Below are the code and all the weights of a small trained network. Each question names an input and a class and asks about switching units off, where a switched-off unit gives its printed mean instead of its output.

import numpy as np


def w(rows, s, z=0):
    codes = np.array(rows[::2]) - 128.0
    scale = np.full(codes.shape[1], s)
    scale[-1] = z or s
    return codes * scale


def f(y):
    return np.maximum(y, 0)


def log_softmax(a):
    a = a - a.max(-1, keepdims=True)
    return a - np.log(np.exp(a).sum(-1, keepdims=True))


def net(x, mask):
    res = np.array(x, float).reshape(1, 4) / 4 @ E
    y = f(res @ A[0][:, :-1].T + A[0][:, -1])
    res = res + np.where(mask, y, B[0][:, -1]) @ B[0][:, :-1]
    return log_softmax(res[-1] @ U[:, :-1].T + U[:, -1])


A, B = {}, {}
E = w([
[152,17,3,140,99,132,163,72],'x0',
[113,161,116,106,255,85,45,90],'x1',
[113,165,108,150,54,56,171,72],'x2',
[204,152,125,151,121,131,78,37],'x3',
],0.0087)
A[0] = w([
[99,86,108,118,17,129,213,135,160],'n0',
[122,124,115,135,117,123,148,129,2],'n1',
[130,91,65,124,141,100,127,73,96],'n2',
[108,230,148,124,109,88,122,109,139],'n3',
[196,106,144,131,7,163,121,84,127],'n4',
[106,110,122,129,47,120,196,140,126],'n5',
[110,115,119,136,85,130,170,140,158],'n6',
],0.02,0.0023)
B[0] = w([
[108,93,120,144,51,122,223,237,252],'n0',
[159,121,183,146,131,113,96,157,143],'n1',
[103,33,64,130,145,72,89,54,192],'n2',
[95,181,227,136,87,98,126,51,204],'n3',
[250,237,64,122,129,191,106,104,212],'n4',
[109,125,99,118,72,81,152,231,216],'n5',
[141,108,139,114,77,83,114,198,183],'n6',
],0.016,0.022)
U = w([
[121,58,86,134,146,108,80,78,170],'0',
[177,165,118,139,109,167,108,103,80],'1',
[128,111,125,146,63,99,173,191,107],'2',
[94,163,237,133,129,108,93,99,129],'3',
[89,103,206,79,254,208,68,232,255],'4',
[106,79,122,149,120,162,165,129,60],'5',
],0.0088,0.0057)

Each question gives the input, the list of numbers given to net, and the class t.
The units are the neurons (one row each of A and B). Each row of codes is followed by its name. A weight is (code - 128) times the scale printed after its matrix; where a second scale follows, it is the last column's (A, B and U).
mask holds one flag per neuron, in row order. A switched-off neuron (its flag False) gives its mean, the last column of its row in B, instead of its output. The means were averaged over made-up inputs and are rounded, as every weight is.
A unit's drop is (log p(t) with every unit on - log p(t) with that unit switched off) / (log p(t) with every unit on - log p(t) with every unit switched off).
The circuit of an input: a set's keep is (log p(t) with only the set's units on - log p(t) with every unit switched off) / (log p(t) with every unit on - log p(t) with every unit switched off). Starting from all 7 units, units are removed one at a time, each time the one whose removal leaves the highest keep (on an exact tie, the one counted first), for as long as the keep stays at least 0.8.
units of the circuit, in order: the units of the circuit, biggest drop first
most important unit: the unit with the biggest drop
k most important neurons: the k neurons with the biggest drops, biggest first
drop of u: that unit's drop, to one decimal
input [4,3,-8,-4], class 4: units of the circuit, in order : n0, n3
input [2,4,7,8], class 0: most important unit : n2
input [4,-1,-1,3], class 1: units of the circuit, in order : n4, n0
input [-5,1,-5,-4], class 4: units of the circuit, in order : n0, n3
input [-1,2,-2,-3], class 4: 2 most important neurons : n0, n3
input [0,-2,-3,1], class 1: 2 most important neurons : n0, n5
input [-3,-1,-7,2], class 4: 4 most important neurons : n0, n3, n4, n2
input [3,-3,-1,5], class 1: drop of n4 : 0.7
input [2,2,8,8], class 1: drop of n3 : 0.0
input [-1,-8,-8,7], class 1: drop of n4 : 0.1
